Below is a small trained network, with its code and all its weights. Each question gives an input and a class and asks what happens when units are switched off, that is, made to give their printed mean instead of their output.

import numpy as np


def w(rows, s, z=0):
    codes = np.array(rows[::2]) - 128.0
    scale = np.full(codes.shape[1], s)
    scale[-1] = z or s
    return codes * scale


def norm(h):
    return h / np.sqrt((h * h).mean(-1, keepdims=True) + 1e-5)


def f(y):
    return y / 2 * (1 + np.tanh(0.7978845608 * (y + 0.044715 * y**3)))


def log_softmax(a):
    a = a - a.max(-1, keepdims=True)
    return a - np.log(np.exp(a).sum(-1, keepdims=True))


def net(x, mask):
    res = np.array(x, float).reshape(1, 3) / 4 @ E
    u = 0
    for l in range(2):
        y = f(norm(res) @ A[l][:, :-1].T + A[l][:, -1])
        res = res + np.where(mask[u : u + 14], y, B[l][:, -1]) @ B[l][:, :-1]
        u += 14
    return log_softmax(norm(res)[-1] @ U[:, :-1].T + U[:, -1])


A, B = {}, {}
E = w([
[45,247,134,192,222],'x0',
[202,236,202,146,158],'x1',
[190,74,124,162,249],'x2',
],0.0014)
A[0] = w([
[62,58,58,130,114,203],'L0N0',
[167,109,100,202,113,61],'L0N1',
[124,117,109,81,153,83],'L0N2',
[78,173,112,210,184,116],'L0N3',
[63,177,171,170,144,161],'L0N4',
[151,145,161,161,178,200],'L0N5',
[230,204,111,160,129,151],'L0N6',
[137,100,126,132,164,120],'L0N7',
[71,184,139,106,91,104],'L0N8',
[57,185,157,3,50,127],'L0N9',
[144,138,94,137,181,105],'L0N10',
[140,182,247,21,152,116],'L0N11',
[115,62,155,123,204,132],'L0N12',
[209,38,131,5,89,253],'L0N13',
],0.004,0.0014)
B[0] = w([
[161,252,134,78,224,182],'L0N0',
[125,134,166,139,68,118],'L0N1',
[118,159,179,87,105,120],'L0N2',
[120,105,80,177,93,176],'L0N3',
[137,40,67,158,81,168],'L0N4',
[82,37,122,135,191,170],'L0N5',
[84,123,69,61,141,169],'L0N6',
[124,137,218,160,140,135],'L0N7',
[88,60,140,155,121,142],'L0N8',
[169,64,230,139,190,174],'L0N9',
[107,46,189,130,17,136],'L0N10',
[105,160,77,66,164,156],'L0N11',
[119,55,160,78,142,154],'L0N12',
[111,174,110,203,155,253],'L0N13',
],0.0021,0.003)
A[1] = w([
[87,157,122,71,67,118],'L1N0',
[192,71,128,130,147,161],'L1N1',
[241,115,116,68,43,171],'L1N2',
[169,43,135,161,67,162],'L1N3',
[236,112,99,110,64,150],'L1N4',
[139,255,196,201,164,168],'L1N5',
[92,36,83,107,136,102],'L1N6',
[38,131,75,84,167,174],'L1N7',
[82,74,35,89,115,186],'L1N8',
[128,236,132,32,195,138],'L1N9',
[126,169,155,131,127,83],'L1N10',
[165,110,203,173,207,254],'L1N11',
[78,172,218,110,26,75],'L1N12',
[70,199,155,140,47,102],'L1N13',
],0.0035,0.00066)
B[1] = w([
[181,97,182,124,253,117],'L1N0',
[49,152,153,142,171,179],'L1N1',
[91,131,65,160,135,174],'L1N2',
[130,176,137,132,107,135],'L1N3',
[76,160,77,168,161,157],'L1N4',
[133,99,115,115,82,224],'L1N5',
[165,133,190,130,101,167],'L1N6',
[198,141,95,97,102,203],'L1N7',
[189,207,161,84,122,172],'L1N8',
[198,156,122,72,103,198],'L1N9',
[151,110,122,129,121,123],'L1N10',
[98,82,160,82,79,248],'L1N11',
[91,64,180,125,203,140],'L1N12',
[138,48,116,139,195,143],'L1N13',
],0.0032,0.0016)
U = w([
[84,17,245,134,208,194],'0',
[67,181,2,243,113,174],'1',
[237,192,101,18,154,155],'2',
[189,144,211,136,30,102],'3',
[116,163,197,160,65,2],'4',
],0.0064,0.0049)

Each question gives the input, the list of numbers given to net, and the class t.
The units are the neurons (one row each of A and B). Each row of codes is followed by its name. A weight is (code - 128) times the scale printed after its matrix; where a second scale follows, it is the last column's (A, B and U).
mask holds one flag per neuron, layer by layer. A switched-off neuron (its flag False) gives its mean, the last column of its row in B, instead of its output. The means were averaged over made-up inputs and are rounded, as every weight is.
A unit's drop is (log p(t) with every unit on - log p(t) with that unit switched off) / (log p(t) with every unit on - log p(t) with every unit switched off).
The circuit of an input: a set's keep is (log p(t) with only the set's units on - log p(t) with every unit switched off) / (log p(t) with every unit on - log p(t) with every unit switched off). Starting from the 12 units with the biggest drops (on a tie, the unit counted first), units are removed one at a time, each time the one whose removal leaves the highest keep (on an exact tie, the one counted first), for as long as the keep stays at least 0.8.
circuit, biggest first: the units of the circuit, biggest drop first
k most important neurons: the k neurons with the biggest drops, biggest first
k most important neurons of layer l: the k neurons of layer l with the biggest drops, biggest first
drop of u: that unit's drop, to one decimal
input [2,8,-8], class 0: 3 most important neurons of layer 1 => [L1N12; L1N13; L1N8]
input [7,-7,-7], class 0: circuit, biggest first => [L0N9; L0N13; L1N0]
input [0,5,-5], class 0: circuit, biggest first => [L1N12; L1N13]
input [-4,-5,-2], class 2: 4 most important neurons of layer 0 => [L0N0; L0N10; L0N4; L0N3]
input [-5,5,-6], class 0: 2 most important neurons of layer 1 => [L1N12; L1N0]
input [-7,-6,-4], class 1: 2 most important neurons => [L1N2; L1N4]
input [5,-7,-3], class 2: circuit, biggest first => [L0N0; L0N13; L1N7; L1N8]
input [-2,-6,-6], class 0: 3 most important neurons of layer 0 => [L0N9; L0N6; L0N11]
input [1,-6,5], class 2: 3 most important neurons of layer 0 => [L0N0; L0N9; L0N8]
input [4,-5,-6], class 0: 4 most important neurons of layer 0 => [L0N9; L0N6; L0N11; L0N8]
input [-7,0,-6], class 1: 2 most important neurons of layer 0 => [L0N13; L0N10]
input [-2,6,-8], class 0: 2 most important neurons of layer 0 => [L0N0; L0N9]
input [-7,-2,-8], class 0: 2 most important neurons of layer 1 => [L1N12; L1N0]
input [-7,-6,-3], class 1: 3 most important neurons of layer 1 => [L1N2; L1N4; L1N9]
input [3,-5,-4], class 2: 3 most important neurons => [L0N0; L1N7; L0N10]
input [-7,5,5], class 1: 2 most important neurons => [L0N9; L0N0]
input [-6,6,5], class 1: 4 most important neurons => [L0N9; L1N4; L0N0; L1N2]
input [-7,1,-8], class 0: 3 most important neurons of layer 0 => [L0N9; L0N4; L0N3]
input [-1,-7,5], class 2: 3 most important neurons => [L0N0; L0N9; L1N12]
input [-7,-5,3], class 1: most important neuron => [L0N13]
input [5,-7,1], class 2: 2 most important neurons of layer 0 => [L0N0; L0N13]
input [-5,0,3], class 1: most important neuron => [L0N9]
input [1,-8,1], class 2: most important neuron => [L0N0]
input [-3,-2,-4], class 0: drop of L0N9 => 0.3
input [-5,-3,1], class 1: drop of L0N6 => 0.1
input [0,-8,-1], class 2: drop of L0N0 => 0.2
input [1,-5,-1], class 2: drop of L0N0 => 0.2
